Each row is followed by roughly how far along a hidden order it lies, from 0 to 9. A new part has a new order.
In the rows, 100 means zero.
98; 99; 100; 110; 97; 98; 100; 176; 104; 100; 105; 103; 88; 109; 107; 100; 93; 102; 101; 103; 93; 87; 102; 113; 108; 104; 105; 99; 96; 102; 103; 101; 137; 99; 96; 101; 93; 103; 99; 100; 101; 96; 99; 140; 101; 102; 123; 98; 100; 101; 110; 102; 92; 101; 102; 117; 114; 124; 102; 109; 107; 107; 101; 141; 97; 104; 103; 157; 106; 99; 103; 97; 95; 99; 106; 97; 100; 116; 107; 101; 100; 104; 102; 109; 102; 92; 99; 98; 130; 103; 98; 100; 95; 105; 104; 96; 96; 100; 97; 118; 98; 100; 136; 130; 104; 101; 101; 200; 108; 131; 96; 112; 102; 101; 96; 102 => 7
97; 100; 101; 110; 98; 99; 95; 104; 101; 101; 107; 99; 90; 107; 106; 99; 95; 101; 101; 101; 87; 98; 101; 111; 104; 104; 104; 100; 97; 129; 102; 100; 105; 99; 96; 101; 95; 103; 101; 102; 99; 95; 100; 124; 119; 100; 112; 99; 99; 101; 100; 104; 110; 101; 100; 101; 107; 102; 99; 107; 104; 110; 102; 140; 98; 104; 110; 114; 111; 99; 99; 99; 89; 118; 107; 99; 100; 98; 104; 103; 98; 103; 101; 108; 99; 90; 100; 95; 130; 107; 99; 102; 104; 101; 102; 97; 99; 107; 97; 110; 98; 100; 129; 170; 102; 107; 101; 125; 107; 118; 96; 120; 101; 103; 96; 111 => 9
98; 99; 100; 107; 97; 99; 97; 94; 100; 100; 112; 105; 93; 104; 101; 101; 95; 102; 101; 100; 157; 118; 101; 110; 104; 103; 103; 114; 108; 119; 125; 101; 99; 103; 97; 103; 94; 102; 100; 115; 102; 98; 100; 102; 103; 100; 100; 99; 100; 99; 100; 117; 89; 101; 102; 99; 108; 104; 99; 110; 105; 106; 100; 122; 103; 101; 99; 118; 106; 100; 139; 98; 169; 101; 107; 98; 101; 95; 101; 100; 155; 104; 104; 112; 103; 95; 99; 96; 101; 108; 99; 106; 101; 102; 102; 100; 98; 102; 98; 143; 98; 100; 101; 99; 102; 99; 100; 101; 107; 111; 97; 98; 108; 98; 101; 103 => 0
98; 101; 101; 102; 99; 99; 95; 107; 105; 100; 104; 99; 99; 109; 106; 102; 100; 100; 102; 110; 86; 100; 100; 107; 108; 104; 106; 101; 95; 96; 99; 103; 112; 102; 97; 99; 94; 104; 100; 103; 97; 95; 101; 107; 103; 103; 106; 98; 100; 103; 105; 99; 129; 101; 97; 99; 106; 101; 99; 101; 102; 99; 101; 119; 97; 101; 104; 104; 105; 100; 102; 103; 98; 99; 103; 103; 100; 100; 106; 101; 98; 103; 99; 117; 99; 89; 100; 97; 98; 110; 100; 100; 103; 101; 102; 99; 102; 105; 96; 114; 97; 101; 114; 111; 101; 106; 101; 165; 115; 109; 98; 107; 103; 106; 102; 107 => 9
99; 99; 99; 115; 97; 100; 99; 105; 104; 100; 109; 100; 89; 107; 107; 120; 94; 102; 103; 104; 93; 100; 101; 106; 108; 105; 105; 101; 119; 100; 105; 109; 101; 97; 98; 107; 90; 102; 101; 99; 103; 99; 102; 103; 102; 102; 102; 98; 100; 98; 97; 104; 120; 101; 103; 99; 104; 99; 99; 108; 103; 103; 101; 92; 100; 101; 101; 110; 103; 101; 130; 99; 97; 105; 127; 97; 103; 105; 102; 100; 97; 102; 104; 117; 100; 98; 99; 97; 106; 115; 98; 101; 107; 102; 103; 99; 98; 101; 99; 110; 99; 102; 109; 107; 105; 101; 101; 102; 115; 120; 100; 99; 101; 101; 104; 103 => 5
98; 98; 100; 113; 97; 98; 110; 105; 102; 101; 105; 102; 91; 110; 107; 101; 90; 102; 106; 121; 94; 161; 102; 107; 130; 110; 128; 98; 95; 152; 106; 102; 131; 97; 98; 101; 88; 121; 100; 98; 103; 99; 99; 122; 100; 100; 99; 111; 100; 99; 98; 97; 119; 102; 102; 112; 138; 99; 106; 113; 105; 104; 101; 107; 98; 102; 121; 90; 107; 100; 100; 100; 83; 93; 120; 96; 107; 90; 103; 99; 137; 104; 102; 104; 99; 96; 99; 97; 106; 101; 99; 107; 95; 135; 103; 98; 97; 104; 99; 120; 97; 100; 101; 100; 103; 97; 100; 107; 102; 99; 97; 124; 103; 122; 108; 100 => 9
100; 99; 99; 114; 97; 99; 101; 99; 103; 100; 106; 100; 87; 104; 106; 105; 88; 102; 104; 110; 118; 98; 102; 109; 106; 105; 110; 99; 104; 102; 104; 103; 95; 96; 97; 101; 91; 100; 100; 98; 104; 101; 99; 114; 107; 99; 109; 99; 100; 97; 100; 104; 130; 101; 104; 100; 107; 99; 100; 112; 104; 106; 101; 118; 98; 102; 99; 124; 103; 100; 113; 97; 89; 102; 111; 97; 103; 101; 101; 101; 100; 103; 104; 120; 99; 101; 99; 99; 115; 108; 97; 101; 110; 101; 104; 98; 99; 105; 101; 107; 100; 101; 123; 115; 105; 111; 99; 108; 110; 120; 98; 102; 101; 97; 103; 104 => 7
99; 98; 98; 113; 96; 98; 103; 98; 108; 100; 108; 100; 85; 106; 110; 107; 91; 103; 101; 112; 86; 108; 102; 112; 111; 107; 110; 100; 100; 103; 106; 102; 97; 98; 96; 101; 93; 102; 104; 98; 106; 100; 99; 109; 98; 99; 101; 98; 100; 97; 96; 101; 65; 101; 109; 104; 110; 111; 98; 113; 106; 103; 101; 94; 98; 102; 100; 156; 102; 103; 111; 96; 91; 94; 123; 95; 101; 93; 102; 99; 96; 103; 104; 116; 100; 98; 99; 97; 119; 101; 97; 101; 102; 102; 105; 97; 102; 103; 99; 128; 97; 100; 125; 106; 105; 109; 99; 101; 112; 110; 97; 97; 101; 105; 100; 101 => 1
98; 100; 100; 107; 99; 99; 111; 105; 106; 100; 104; 100; 95; 104; 114; 106; 95; 101; 101; 112; 94; 103; 101; 103; 149; 104; 116; 100; 94; 105; 102; 103; 104; 102; 98; 101; 93; 101; 101; 100; 106; 98; 100; 116; 101; 100; 101; 98; 100; 102; 99; 99; 108; 102; 100; 102; 107; 100; 99; 106; 105; 101; 101; 89; 99; 100; 102; 102; 102; 109; 104; 101; 93; 96; 135; 100; 105; 102; 105; 100; 100; 103; 100; 108; 102; 96; 99; 100; 104; 106; 100; 101; 102; 118; 103; 100; 101; 103; 99; 126; 98; 101; 102; 99; 104; 101; 100; 111; 109; 96; 99; 103; 103; 114; 100; 102 => 4

New part:
125; 94; 97; 101; 100; 93; 104; 104; 57; 100; 100; 125; 106; 100; 106; 115; 106; 86; 102; 102; 90; 94; 103; 81; 111; 108; 97; 102; 109; 105; 101; 80; 92; 98; 93 => 2
123; 90; 99; 99; 104; 94; 111; 109; 52; 91; 100; 134; 126; 102; 105; 104; 128; 96; 100; 106; 87; 84; 104; 77; 106; 111; 103; 100; 117; 108; 112; 82; 96; 91; 93 => 2
91; 95; 110; 92; 108; 104; 94; 101; 133; 99; 96; 100; 120; 115; 97; 73; 172; 110; 93; 98; 96; 81; 102; 128; 81; 90; 114; 95; 129; 101; 129; 129; 113; 92; 98 => 5
100; 101; 106; 94; 103; 97; 94; 100; 126; 94; 96; 103; 114; 111; 94; 101; 137; 98; 94; 98; 94; 91; 92; 105; 93; 101; 108; 98; 130; 102; 104; 103; 106; 98; 100 => 4
131; 86; 93; 106; 103; 93; 113; 112; 40; 99; 104; 135; 122; 100; 120; 110; 110; 90; 105; 108; 88; 96; 121; 67; 108; 101; 101; 100; 107; 106; 112; 64; 92; 92; 91 => 1
85; 91; 107; 97; 107; 104; 97; 102; 131; 108; 98; 102; 110; 112; 96; 80; 157; 104; 96; 97; 94; 80; 112; 135; 83; 87; 109; 94; 114; 97; 118; 116; 111; 98; 100 => 5
127; 72; 91; 112; 115; 99; 121; 121; 24; 120; 111; 153; 143; 104; 139; 88; 134; 90; 110; 114; 75; 84; 173; 71; 98; 96; 103; 89; 85; 104; 134; 31; 102; 90; 86 => 1
134; 87; 94; 107; 102; 93; 114; 117; 38; 93; 103; 134; 119; 99; 122; 107; 114; 91; 104; 109; 90; 89; 107; 63; 109; 115; 101; 101; 112; 106; 109; 76; 92; 90; 91 => 1
93; 108; 106; 91; 96; 98; 87; 90; 138; 95; 94; 92; 94; 109; 84; 100; 122; 98; 93; 91; 101; 95; 84; 134; 92; 94; 104; 102; 110; 98; 91; 126; 102; 104; 102 => 5
94; 95; 105; 97; 106; 102; 91; 98; 124; 99; 97; 99; 114; 111; 96; 85; 149; 103; 93; 99; 92; 81; 108; 127; 83; 87; 108; 94; 112; 100; 112; 105; 112; 98; 100 => 5
120; 95; 97; 100; 103; 94; 106; 112; 60; 99; 98; 124; 115; 105; 109; 109; 122; 92; 102; 103; 87; 94; 109; 81; 103; 106; 100; 98; 115; 105; 102; 77; 93; 98; 93 => 3
67; 102; 104; 98; 107; 104; 86; 96; 126; 121; 99; 100; 84; 110; 93; 89; 126; 96; 98; 92; 94; 88; 121; 124; 84; 72; 101; 95; 78; 96; 106; 102; 106; 106; 103 => 6
120; 102; 100; 98; 97; 92; 103; 100; 77; 87; 97; 116; 107; 102; 104; 116; 127; 94; 98; 99; 93; 98; 82; 82; 104; 114; 97; 105; 134; 104; 98; 95; 92; 100; 95 => 3
130; 89; 101; 97; 100; 94; 115; 107; 55; 83; 99; 130; 128; 103; 110; 102; 123; 100; 99; 105; 90; 85; 94; 66; 107; 118; 104; 99; 129; 108; 112; 91; 98; 85; 91 => 2
126; 101; 97; 99; 95; 91; 109; 105; 73; 91; 98; 114; 107; 99; 100; 118; 115; 89; 100; 99; 92; 103; 79; 72; 111; 119; 97; 106; 119; 107; 92; 92; 90; 97; 96 => 2
85; 102; 106; 93; 103; 103; 85; 92; 145; 105; 97; 94; 97; 110; 88; 89; 131; 106; 94; 96; 102; 87; 100; 137; 87; 89; 106; 98; 111; 97; 103; 124; 107; 99; 102 => 6
115; 71; 96; 105; 121; 101; 120; 124; 51; 121; 109; 153; 136; 109; 138; 78; 169; 98; 107; 113; 74; 68; 173; 82; 88; 83; 109; 87; 94; 107; 147; 42; 107; 86; 86 => 2
61; 98; 109; 92; 108; 108; 86; 92; 168; 119; 99; 87; 85; 110; 86; 84; 147; 113; 96; 92; 96; 77; 113; 144; 79; 73; 105; 97; 93; 96; 118; 119; 126; 101; 105 => 7
92; 96; 101; 99; 105; 100; 92; 106; 115; 108; 100; 108; 112; 111; 103; 92; 143; 94; 98; 100; 92; 81; 122; 113; 91; 90; 105; 94; 108; 101; 108; 91; 102; 105; 96 => 4
138; 105; 96; 97; 90; 88; 107; 100; 44; 71; 94; 117; 105; 94; 97; 128; 67; 86; 98; 99; 98; 111; 61; 64; 119; 134; 99; 113; 127; 107; 81; 111; 83; 92; 96 => 1
104; 96; 101; 98; 104; 99; 94; 102; 106; 106; 101; 98; 109; 110; 97; 93; 130; 95; 98; 99; 93; 92; 108; 110; 92; 91; 106; 95; 115; 100; 104; 97; 101; 103; 101 => 4
110; 100; 105; 91; 101; 94; 102; 99; 114; 82; 94; 109; 117; 109; 96; 101; 148; 101; 94; 100; 98; 86; 82; 99; 99; 108; 108; 102; 144; 106; 105; 115; 99; 95; 94 => 3
112; 90; 96; 102; 105; 96; 101; 112; 89; 108; 102; 117; 117; 106; 111; 106; 131; 90; 102; 103; 86; 91; 121; 96; 99; 97; 100; 96; 117; 103; 108; 72; 95; 100; 96 => 3
140; 87; 90; 110; 104; 92; 116; 120; 15; 87; 105; 140; 133; 96; 135; 103; 91; 85; 107; 110; 92; 104; 120; 53; 111; 118; 102; 97; 110; 102; 108; 61; 89; 91; 87 => 0
101; 99; 106; 93; 103; 99; 95; 101; 124; 95; 96; 102; 113; 109; 91; 90; 139; 101; 95; 99; 96; 89; 91; 109; 93; 98; 108; 97; 132; 101; 58; 116; 103; 99; 98 => 4
46; 106; 109; 92; 104; 108; 85; 82; 169; 128; 99; 72; 49; 106; 75; 97; 128; 113; 97; 90; 99; 86; 103; 145; 86; 70; 98; 101; 79; 96; 103; 123; 109; 108; 109 => 8
90; 92; 109; 93; 107; 102; 91; 100; 119; 103; 97; 102; 115; 114; 96; 82; 157; 106; 94; 98; 94; 75; 103; 122; 83; 89; 110; 94; 126; 100; 118; 110; 110; 98; 100 => 5
61; 111; 113; 86; 101; 107; 87; 72; 172; 104; 94; 68; 75; 109; 71; 91; 141; 120; 91; 92; 103; 82; 82; 146; 82; 82; 106; 105; 116; 99; 109; 147; 116; 102; 110 => 8
102; 88; 98; 100; 109; 100; 98; 109; 97; 110; 102; 121; 119; 112; 109; 83; 159; 97; 100; 104; 89; 77; 123; 108; 90; 92; 108; 93; 112; 101; 115; 89; 105; 99; 96 => 4
97; 92; 108; 94; 109; 102; 96; 103; 132; 101; 99; 106; 124; 113; 96; 78; 161; 106; 98; 101; 93; 80; 101; 120; 81; 91; 114; 94; 124; 102; 118; 109; 109; 94; 97 => 5
93; 101; 100; 100; 102; 99; 91; 100; 114; 106; 97; 106; 93; 108; 92; 101; 113; 92; 98; 93; 96; 94; 107; 132; 92; 98; 103; 94; 118; 96; 92; 105; 99; 107; 101 => 4
81; 96; 107; 95; 107; 104; 87; 98; 130; 111; 98; 97; 110; 112; 96; 83; 150; 105; 95; 98; 97; 80; 116; 130; 84; 83; 108; 93; 104; 97; 116; 110; 110; 99; 102 => 6
79; 109; 106; 94; 98; 104; 81; 84; 164; 106; 94; 77; 81; 103; 77; 100; 121; 102; 94; 94; 104; 94; 89; 136; 91; 80; 101; 102; 104; 97; 94; 127; 104; 106; 105 => 6
95; 87; 105; 96; 108; 102; 98; 105; 93; 102; 99; 112; 115; 113; 102; 81; 162; 104; 96; 102; 93; 79; 118; 110; 83; 91; 112; 93; 117; 101; 122; 109; 108; 97; 97 => 4
122; 85; 98; 101; 107; 94; 117; 118; 58; 97; 102; 123; 130; 106; 125; 98; 142; 97; 101; 108; 86; 83; 119; 80; 98; 111; 105; 97; 121; 107; 125; 72; 98; 88; 91 => 2
46; 129; 109; 89; 88; 104; 76; 63; 190; 119; 92; 27; 29; 102; 49; 137; 72; 109; 96; 80; 110; 108; 60; 161; 105; 79; 89; 120; 81; 96; 64; 152; 101; 120; 121 => 9
